W =
[[467 649 559 381 526 530 304 445 445 648 565 505 424 402 384]
 [563  67 619 807 239 533 459 410 270 275 438 202 321 305 169]
 [423 715 416 245 507 444 241 436 473 652 584 514 404 398 493]
 [286 680 249  96 368 237 238 334 570 471 541 477 323 390 675]
 [369 232 502 442 239 400 367 295 400 211 429 273 349 288 497]
 [539  78 550 741 260 510 472 417 284 260 413 224 361 328 251]
 [453 543 619 471 638 590 533 472 455 576 392 579 571 528 350]
 [495 568 592 456 457 533 289 441 407 595 576 434 379 352 332]
 [284 560 311 161 315 258 249 302 516 386 498 409 305 341 611]
 [452 557 620 459 634 594 509 464 455 591 410 577 562 518 353]
 [595 153 703 838 308 583 483 452 294 352 462 258 351 334 131]
 [499 207 720 731 462 609 607 424 348 360 322 394 491 447 182]
 [343 413 410 316 297 340 330 320 476 315 476 361 346 338 574]
 [309 471 382 249 301 306 295 301 493 337 478 379 325 334 581]]
Rows and columns are numbered from 0.
Give the entry just right of 238.
334
The entry directly below 442: 741
Give the entry at row 0, column 1.
649
The entry in row 1 and column 0 -> 563
Give the top-left entry.
467
Give the bottom entry of the column that holds the largest entry.
249
Give the entry at row 2, column 0.
423
Give the entry just left of the largest entry.
703
The entry in row 0 and column 2 is 559
Give the entry directly above 447.
334
Give the entry in the bottom-left corner.
309
Give the entry in row 1 and column 2.
619
The entry in the top-right corner -> 384
Give the top entry of the column that holds the largest entry.
381
The entry at row 1, column 1: 67
The entry directly above 343: 499
The entry directly below the largest entry -> 731
Give the entry directly below the smallest entry.
715
The entry just left of 322 -> 360
The entry just right of 273 is 349
Give the entry just right of 341.
611
The bottom-right entry is 581
The entry directly above 442 -> 96
Give the entry directly below 286.
369
Give the entry just left of 444.
507
The entry directly above the largest entry: 459
The entry just right of the largest entry is 308
The entry in row 2 and column 2 -> 416
Give the entry directly above 429.
541
The entry directly below 348: 476

Read these off the matrix that follows.
1) Report the largest entry in the first column.
2) Report the bottom-left entry.
3) Report the entry just right of the centre entry.
4) Report the bottom entry of the column that holds the smallest entry.
5) Report the entry just left of -1.92.
6) Report the median entry.
7) Report the last entry, reading row by row.
8) Report the entry just left of -1.13.
+4.76 +3.50 -4.63 -2.51 +3.82 -4.18 +0.72 -6.76 -0.48 +3.09 -4.25
-4.25 -4.21 +3.92 -0.28 -2.48 +2.56 -0.92 +3.85 +0.20 -0.98 +3.51
+2.34 +8.28 -1.78 +6.26 +4.45 +0.50 +2.85 -3.27 -1.13 -2.58 +0.96
-0.51 -6.65 -0.47 -4.67 -3.90 -2.00 -3.71 +1.85 +1.48 +2.39 -2.40
+4.14 +6.08 -0.48 -3.12 +2.38 +1.11 +6.67 -4.91 -4.83 -0.73 -0.50
-3.51 -3.27 -0.55 +6.19 +0.36 +3.99 -4.15 +0.93 +0.30 +2.13 +3.84
+2.69 -4.38 +0.60 -6.96 +1.35 -6.20 -1.53 +2.34 +1.41 -0.59 -1.96
+5.00 +4.89 -3.56 +0.33 +2.11 -2.66 +1.79 -3.64 -0.23 -2.68 -1.68
-2.22 +4.04 +2.58 +5.03 -1.55 +4.77 +1.19 +0.82 -1.18 -1.79 +2.03
+5.29 +0.75 -1.64 -5.22 -3.41 -4.14 -0.14 -1.47 +0.23 -1.97 -5.91
-0.78 +3.75 +0.80 +5.82 +0.11 +7.86 +1.41 -3.88 -3.89 +1.99 +2.74
-0.47 +3.85 +0.63 +3.43 +4.31 +2.04 +3.34 -2.42 -0.93 -1.92 +4.88
+0.01 +4.29 -1.18 +1.08 +1.41 +3.24 +1.68 -4.83 -3.06 +1.80 -2.54
+2.96 +3.11 -0.51 -5.17 +2.09 -2.36 +4.33 -1.59 -1.39 -0.86 -3.66
-1.18 -5.20 +0.54 +2.24 -3.96 -1.65 -4.09 +5.95 +4.36 -2.84 +0.64
1) +5.29
2) -1.18
3) +1.79
4) +2.24
5) -0.93
6) +0.01
7) +0.64
8) -3.27

data =
[+1.33 +3.18 -4.84 -7.48 +1.05 +0.00 +1.40 +4.02 +0.00 -1.39 -3.67 +0.00
 -8.65]
The first entry from the left: +1.33
Give the last entry.
-8.65
Give the second largest entry.
+3.18
Give the third smallest entry.
-4.84
The third largest entry -> +1.40
Give the third entry from the right.
-3.67

Questions about the table below. Counting starts at 0.
1) Read off the entry in row 0 and column 1.
2) Read off the entry at row 2, column 0.
3) Read off the entry just right of the largest entry.
4) Read off the entry just left of +3.05.
5) Read off the entry in row 1 and column 1.
6) Read off the entry just right of -2.31.
7) Read off the entry directly below +4.28.
8) Read off the entry in the top-left corner.
+5.03  +3.14  -2.44  +3.61  -0.21  +5.40  -0.63  +0.03  +0.32  +6.45  -0.21
+4.24  -0.12  -3.68  +2.21  +1.56  -0.09  -3.80  +2.87  -2.20  +4.18  +1.56
+7.62  +2.99  +1.18  +2.67  -0.64  +2.29  +0.27  +0.96  -0.58  +8.59  -0.64
+6.71  +3.35  +0.26  +3.02  -0.68  +3.85  +0.44  +0.29  +0.01  +7.94  -0.68
+0.51  -1.23  -2.46  +0.42  +1.32  -1.45  -2.64  +1.84  -1.50  +0.01  +1.32
+0.12  +0.43  -3.84  +1.67  +0.66  +2.58  -1.87  +0.29  -0.02  +0.60  +0.66
+4.87  -0.19  -0.55  +1.11  +0.95  -2.04  -2.39  +2.88  -2.27  +4.51  +0.95
+4.47  -0.25  -2.76  +1.77  +1.46  -0.95  -3.51  +3.05  -2.31  +4.21  +1.46
+4.28  -0.15  -3.48  +2.07  +1.57  -0.34  -3.71  +2.95  -2.22  +4.16  +1.57
+3.77  +1.94  +2.23  +0.93  -0.92  +1.26  +1.43  -0.21  +0.23  +4.34  -0.92
1) +3.14
2) +7.62
3) -0.64
4) -3.51
5) -0.12
6) +4.21
7) +3.77
8) +5.03

m =
-5.93 +2.72 +6.51 +6.62 -6.51 +2.23 -6.21
-6.25 +5.55 +5.42 +6.54 -6.05 +5.94 -5.65
+0.80 -6.41 -5.80 -0.14 +5.79 -6.04 +0.82
+3.30 -6.72 -5.40 -1.95 +7.07 -6.17 +3.52
-6.14 +2.42 +5.97 +6.60 -6.43 +4.96 -6.53
+6.50 +6.43 +6.56 -5.65 +5.97 -5.64 +6.62
-6.76 -6.16 +4.99 +6.44 -6.18 -4.62 -6.59
-5.69 -6.53 -5.67 +6.45 -2.24 -6.29 -5.78
+5.91 +6.72 +6.52 -0.73 +5.94 +1.29 +6.63
-6.65 -6.28 -5.32 +6.86 -3.82 -6.55 -6.64
-2.88 +6.66 +6.46 +5.25 -3.53 +5.81 +2.46
+6.49 +6.66 +6.73 -3.15 +5.81 -2.27 +6.33
+6.14 -3.55 -4.22 -6.06 +6.17 -4.63 +6.52
Which number is the entry in the top-right corner?
A: -6.21
Which number is the top-left entry?
A: -5.93
Which number is the 3rd entry on the diagonal from the top-right corner?
A: +5.79
Which number is the 2nd smallest entry?
A: -6.72
Which number is the entry directly below +6.63?
A: -6.64
Which number is the smallest entry in the first row?
A: -6.51
Which number is the entry at the centre?
A: +6.44
The entry in the bottom-left corner is +6.14
Which number is the last entry, reading row by row?
A: +6.52
Which number is the first entry in the row that holds the largest entry?
A: +3.30
Which number is the entry just left of -5.80?
A: -6.41
The entry directly above -6.28 is +6.72
The last entry of the smallest entry's row is -6.59
The entry directly below the smallest entry -> -5.69
The third smallest entry: -6.65
The largest entry -> +7.07
The entry directly above the smallest entry is +6.50
Which number is the 2nd largest entry?
A: +6.86
The fifth-last entry, reading row by row: -4.22
The smallest entry in the last row -> -6.06
The entry directly above the centre entry is -5.65
Which number is the entry directly above -4.22?
A: +6.73
The entry just left of +3.52 is -6.17
The entry just right of -6.28 -> -5.32
The 2nd entry on the main diagonal is +5.55
Which number is the 2nd entry on the diagonal from the top-right corner?
A: +5.94
The entry directly below the centre entry is +6.45
The largest entry in the first row -> +6.62
The 3rd entry on the main diagonal is -5.80
The first entry in the row that holds the smallest entry -> -6.76

Read these off the row that follows.
1) Find the entry just left of 0.16.
2) Find the second entry from the left.
3) Find the second entry from the right.
4) Find the third entry from the right.
5) Find the last entry.
6) Find the entry just right of the smallest entry.
[-0.07, 0.16, -0.17, -0.04, -0.08, -0.02, -0.05, 0.03, 0.14, 0.04]
1) -0.07
2) 0.16
3) 0.14
4) 0.03
5) 0.04
6) -0.04

Read these off the grid that follows.
1) Give the top-left entry.
2) Give the last entry in the row that holds the smallest entry.
3) Give the bottom-right entry.
4) Give the fifth-last entry, reading row by row.
5) Give the 1st entry on the diagonal from the top-right corner.
6) Give the third entry on the diagonal from the top-right corner.
7) Give the second entry in reading order.
8) Give the smallest entry.
5  6  5  5  5  6  4  5  6  3  4  6  3  4  4
6  5  6  4  6  6  6  5  4  4  4  5  4  5  5
2  5  6  4  5  7  6  5  6  4  4  5  6  3  9
5  5  5  9  5  5  6  5  4  7  5  5  5  9  4
1) 5
2) 9
3) 4
4) 5
5) 4
6) 6
7) 6
8) 2

Read these off the table that follows.
1) The entry directly below the largest entry?
2) The smallest entry in the first column?
3) The bottom entry of the column that holds the largest entry?
4) The top-left entry?
5) The entry in the top-right corner?
6) The entry directly above the largest entry?
7) The entry just right of the largest entry?
[[5 5 5 3 4 4 1 5 6 7]
 [5 6 5 7 6 6 8 5 4 3]
 [6 8 4 7 8 3 4 5 4 4]
 [2 6 4 4 5 6 8 4 6 6]
 [3 6 4 4 5 6 9 4 6 6]
 [5 4 5 3 4 4 1 5 6 7]
 [6 2 7 5 3 6 6 6 4 3]]
1) 1
2) 2
3) 6
4) 5
5) 7
6) 8
7) 4
